Below are the code and all the weights of a small trained network. Each question names an input and a target symbol and asks about switching units off, where a switched-off unit gives its printed mean instead of its output.

import numpy as np


def w(rows, s, z=0):
    codes = np.array(rows[::2]) - 128.0
    scale = np.full(codes.shape[1], s)
    scale[-1] = z or s
    return codes * scale


def norm(h):
    return h / np.sqrt((h * h).mean(-1, keepdims=True) + 1e-5)


def f(y):
    return y / 2 * (1 + np.tanh(0.7978845608 * (y + 0.044715 * y**3)))


def softmax(a):
    e = np.exp(a - a.max(-1, keepdims=True))
    return e / e.sum(-1, keepdims=True)


def log_softmax(a):
    a = a - a.max(-1, keepdims=True)
    return a - np.log(np.exp(a).sum(-1, keepdims=True))


def net(x, mask):
    ids = ['ΓΘΣΨΩδζηλξτφ'.index(c) for c in x.split()]
    T = len(ids)
    res = E[ids] + P[:T]
    u = 0
    for l in range(2):
        r = norm(res)
        for j in range(2):
            rows = slice(3 * j, 3 * j + 3)
            q, k, v = (r @ M[l][rows].T for M in (Q, K, V))
            z = softmax(np.where(np.tri(T) > 0, q @ k.T / 3**0.5, -1e9)) @ v
            o = O[l][rows]
            res = res + np.where(mask[u + j], z, o[:, -1]) @ o[:, :-1]
        u += 2
        y = f(norm(res) @ A[l][:, :-1].T + A[l][:, -1])
        res = res + np.where(mask[u : u + 12], y, B[l][:, -1]) @ B[l][:, :-1]
        u += 12
    return log_softmax(norm(res)[-1] @ U[:, :-1].T + U[:, -1])


Q, K, V, O, A, B = {}, {}, {}, {}, {}, {}
E = w([
[157,104,95,161,174,139,102],'Γ',
[121,83,103,133,110,120,131],'Θ',
[255,63,184,72,196,62,99],'Σ',
[142,138,203,103,77,126,144],'Ψ',
[46,187,124,200,105,142,181],'Ω',
[132,95,135,169,100,126,91],'δ',
[101,186,128,215,119,53,178],'ζ',
[135,184,167,166,125,77,106],'η',
[86,150,90,183,103,75,148],'λ',
[103,178,132,152,125,110,134],'ξ',
[130,137,98,100,125,166,182],'τ',
[72,140,153,135,135,101,119],'φ',
],0.015)
P = w([
[135,78,174,96,141,90,255],'0',
[134,82,170,98,126,87,205],'1',
[132,106,160,93,121,82,176],'2',
[125,124,138,113,138,101,160],'3',
[127,132,119,117,141,113,122],'4',
[125,137,108,130,150,120,112],'5',
[115,150,97,143,151,132,95],'6',
],0.0072)
Q[0] = w([
[177,110,157,41,93,182,125],'0.h0',
[122,126,176,61,82,109,129],'0.h0',
[146,138,182,111,80,144,93],'0.h0',
[67,87,46,254,180,93,102],'0.h1',
[144,123,158,149,70,172,79],'0.h1',
[68,159,78,169,155,139,144],'0.h1',
],0.0072)
K[0] = w([
[126,61,229,176,175,91,159],'0.h0',
[137,138,255,136,162,91,154],'0.h0',
[188,125,150,168,78,49,85],'0.h0',
[72,165,103,179,111,125,19],'0.h1',
[176,56,128,98,114,146,107],'0.h1',
[105,127,136,131,151,78,38],'0.h1',
],0.0061)
V[0] = w([
[141,126,158,108,60,194,104],'0.h0',
[141,180,91,41,115,95,186],'0.h0',
[12,88,252,155,138,26,12],'0.h0',
[147,156,151,192,77,105,80],'0.h1',
[120,137,75,106,169,136,132],'0.h1',
[88,155,204,129,139,34,132],'0.h1',
],0.0037)
O[0] = w([
[79,189,81,161,174,120,130,29],'0.h0',
[252,141,161,128,114,178,91,147],'0.h0',
[134,36,76,164,205,128,187,149],'0.h0',
[128,94,195,137,124,127,203,138],'0.h1',
[98,164,88,48,150,65,133,105],'0.h1',
[157,85,177,61,72,79,15,252],'0.h1',
],0.0046,0.0029)
A[0] = w([
[38,110,113,94,79,227,187,243],'0.n0',
[116,130,193,2,161,219,151,62],'0.n1',
[148,128,65,183,106,168,169,33],'0.n2',
[147,170,178,183,67,71,176,213],'0.n3',
[91,174,151,182,151,124,148,73],'0.n4',
[131,170,144,110,91,107,78,206],'0.n5',
[96,138,137,137,46,185,172,112],'0.n6',
[138,50,161,154,68,147,155,11],'0.n7',
[106,147,152,145,130,105,171,85],'0.n8',
[112,82,184,148,134,113,110,115],'0.n9',
[96,70,62,70,45,208,140,132],'0.n10',
[80,169,96,130,89,62,165,142],'0.n11',
],0.0066,0.0011)
B[0] = w([
[175,69,150,124,224,119,151,188],'0.n0',
[94,68,110,143,162,125,253,129],'0.n1',
[88,130,99,111,198,106,132,142],'0.n2',
[133,104,127,78,118,173,102,254],'0.n3',
[137,132,135,135,149,106,66,180],'0.n4',
[95,114,114,156,143,159,160,138],'0.n5',
[199,94,147,162,139,95,120,177],'0.n6',
[159,149,118,114,176,147,88,162],'0.n7',
[153,104,99,142,123,112,82,170],'0.n8',
[109,142,102,122,146,196,158,159],'0.n9',
[162,168,95,189,192,134,97,143],'0.n10',
[157,106,147,120,123,175,110,213],'0.n11',
],0.0062,0.0058)
Q[1] = w([
[147,95,174,128,76,117,99],'1.h0',
[115,176,103,73,103,76,199],'1.h0',
[144,128,115,231,150,144,54],'1.h0',
[113,196,87,118,177,158,183],'1.h1',
[141,150,144,2,109,131,185],'1.h1',
[80,41,136,152,116,172,91],'1.h1',
],0.01)
K[1] = w([
[63,123,105,50,46,130,160],'1.h0',
[193,123,117,101,161,164,153],'1.h0',
[31,161,126,156,90,150,8],'1.h0',
[221,70,95,215,135,105,126],'1.h1',
[196,64,144,92,151,124,254],'1.h1',
[59,164,127,123,87,100,123],'1.h1',
],0.0098)
V[1] = w([
[156,173,63,121,38,131,71],'1.h0',
[192,240,193,153,184,72,103],'1.h0',
[154,179,131,71,177,41,116],'1.h0',
[73,181,153,68,120,85,77],'1.h1',
[94,106,128,60,153,254,65],'1.h1',
[232,131,77,150,77,162,132],'1.h1',
],0.0064)
O[1] = w([
[155,101,124,163,80,121,228,4],'1.h0',
[244,156,129,82,153,116,95,67],'1.h0',
[170,99,127,46,178,122,164,48],'1.h0',
[145,71,150,76,103,66,94,44],'1.h1',
[139,117,124,2,149,235,136,119],'1.h1',
[199,197,124,171,127,146,208,122],'1.h1',
],0.0069,0.0029)
A[1] = w([
[71,90,131,26,79,139,127,124],'1.n0',
[56,172,72,183,73,168,159,109],'1.n1',
[157,84,193,51,90,50,98,113],'1.n2',
[159,94,80,105,134,144,106,101],'1.n3',
[155,132,255,154,131,178,115,156],'1.n4',
[95,152,62,191,170,113,205,156],'1.n5',
[222,176,142,165,14,139,75,134],'1.n6',
[89,106,191,141,196,150,137,191],'1.n7',
[111,140,133,228,163,6,158,5],'1.n8',
[144,20,126,106,168,103,104,110],'1.n9',
[181,75,173,32,51,229,214,119],'1.n10',
[106,155,117,197,130,170,70,93],'1.n11',
],0.0064,0.0024)
B[1] = w([
[87,125,73,85,160,123,104,181],'1.n0',
[153,139,224,148,108,157,107,184],'1.n1',
[130,26,168,181,160,161,109,198],'1.n2',
[98,163,91,200,90,103,146,139],'1.n3',
[141,119,91,117,73,109,161,247],'1.n4',
[79,53,161,114,91,118,160,222],'1.n5',
[147,186,155,107,136,156,192,168],'1.n6',
[149,105,58,79,84,131,136,254],'1.n7',
[104,188,76,62,98,88,135,223],'1.n8',
[132,116,190,129,61,89,131,193],'1.n9',
[179,151,1,78,42,176,140,239],'1.n10',
[166,180,125,120,137,120,104,232],'1.n11',
],0.0069,0.0033)
U = w([
[138,216,114,154,188,147,46,172],'Γ',
[23,60,152,59,132,115,69,135],'Θ',
[215,53,209,121,127,78,116,141],'Σ',
[150,102,57,65,44,174,152,160],'Ψ',
[44,108,166,212,41,102,189,195],'Ω',
[189,216,178,138,92,174,184,139],'δ',
[49,163,92,68,157,52,171,111],'ζ',
[110,125,128,135,142,128,153,29],'η',
[118,120,116,142,145,107,148,3],'λ',
[152,198,121,155,91,2,183,97],'ξ',
[111,91,117,156,227,165,238,166],'τ',
[59,139,172,178,134,247,126,105],'φ',
],0.0077,0.0021)

Each question gives the input, a string of symbols that net reads in full, and the target symbol t.
The units are the heads (3 rows each of Q, K, V and O) and the neurons (one row each of A and B). Each row of codes is followed by its name. A weight is (code - 128) times the scale printed after its matrix; where a second scale follows, it is the last column's (O, A, B and U).
mask holds one flag per unit, layer by layer, with each layer's heads first. A switched-off unit (its flag False) gives its mean, the last column of its rows in O or B, instead of its output. The means were averaged over made-up inputs and are rounded, as every weight is.
A unit's drop is (log p(t) with every unit on - log p(t) with that unit switched off) / (log p(t) with every unit on - log p(t) with every unit switched off).
The circuit of an input: a set's keep is (log p(t) with only the set's units on - log p(t) with every unit switched off) / (log p(t) with every unit on - log p(t) with every unit switched off). Starting from the 12 units with the biggest drops (on a tie, the unit counted first), units are removed one at a time, each time the one whose removal leaves the highest keep (on an exact tie, the one counted first), for as long as the keep stays at least 0.8.
units of the circuit, in order: the units of the circuit, biggest drop first
unit that matters most: the unit with the biggest drop
k most important neurons: the k neurons with the biggest drops, biggest first
top k neurons in layer l: the k neurons of layer l with the biggest drops, biggest first
which heads matter: for each layer, one digit per head in row order, 1 if its drop is at least 0.15 and else 0, layers parted by /
input τ τ ξ, target δ: units of the circuit, in order	[0.h0 1.n6]
input Ω Ω Θ Ω ξ η, target Ψ: 4 most important neurons	[0.n3 0.n0 1.n10 0.n5]
input ξ λ τ Ω φ λ Ω, target Θ: 4 most important neurons	[0.n0 0.n3 0.n11 0.n9]
input Ω Ω τ Ω ξ φ Ω, target Θ: units of the circuit, in order	[1.h1 0.n0]
input Ω Ω η Ω, target Σ: units of the circuit, in order	[0.n0 0.n6 1.h0 1.h1]
input Ψ Ω τ Ω Θ Ω ξ, target Ψ: units of the circuit, in order	[1.h1 1.h0 0.n0 0.n5]
input ξ Ω Γ τ Θ, target δ: 2 most important neurons	[0.n10 0.n3]
input Γ ξ Ω ζ, target Ψ: top 3 neurons in layer 0	[0.n3 0.n11 0.n0]
input Σ Σ Ω Ω τ, target τ: units of the circuit, in order	[0.n1 0.n10]
input Ω Σ Ω, target Γ: units of the circuit, in order	[1.h0 0.n0 0.n6]
input Ω λ ζ Ω, target ξ: units of the circuit, in order	[1.h1 1.n8]
input τ ξ ζ, target δ: unit that matters most	0.h0
input Θ φ Θ λ, target Θ: units of the circuit, in order	[1.h1 0.h1 0.n9]
input λ Ω λ ζ Ω η η, target Σ: units of the circuit, in order	[1.h1 1.h0 0.n0 1.n2]
input Ω δ η Ω Ω ξ λ, target Ψ: top 3 neurons in layer 0	[0.n0 0.n11 0.n3]
input δ Γ Γ δ Ψ, target Ψ: units of the circuit, in order	[1.n10]
input Ω τ Ω Γ Σ Γ δ, target φ: 2 most important neurons	[0.n0 0.n9]
input Ω Θ λ Θ Ω λ, target Ω: 2 most important neurons	[0.n11 0.n0]
input η Ψ φ ζ, target Θ: which heads matter	00 / 01
input Γ φ ζ ξ ζ, target Ψ: 3 most important neurons	[0.n3 1.n10 0.n0]
input Θ Ω Γ, target Γ: unit that matters most	1.h0
input φ ζ Γ, target Θ: 2 most important neurons	[0.n6 0.n10]
input Θ Σ δ Ω ξ Γ Ω, target Ψ: top 2 neurons in layer 0	[0.n0 0.n6]
input Ω τ Θ Ω, target δ: top 2 neurons in layer 0	[0.n6 0.n11]
input τ Γ Θ, target δ: 2 most important neurons	[0.n3 0.n10]
input Γ ξ λ, target Ψ: which heads matter	00 / 01
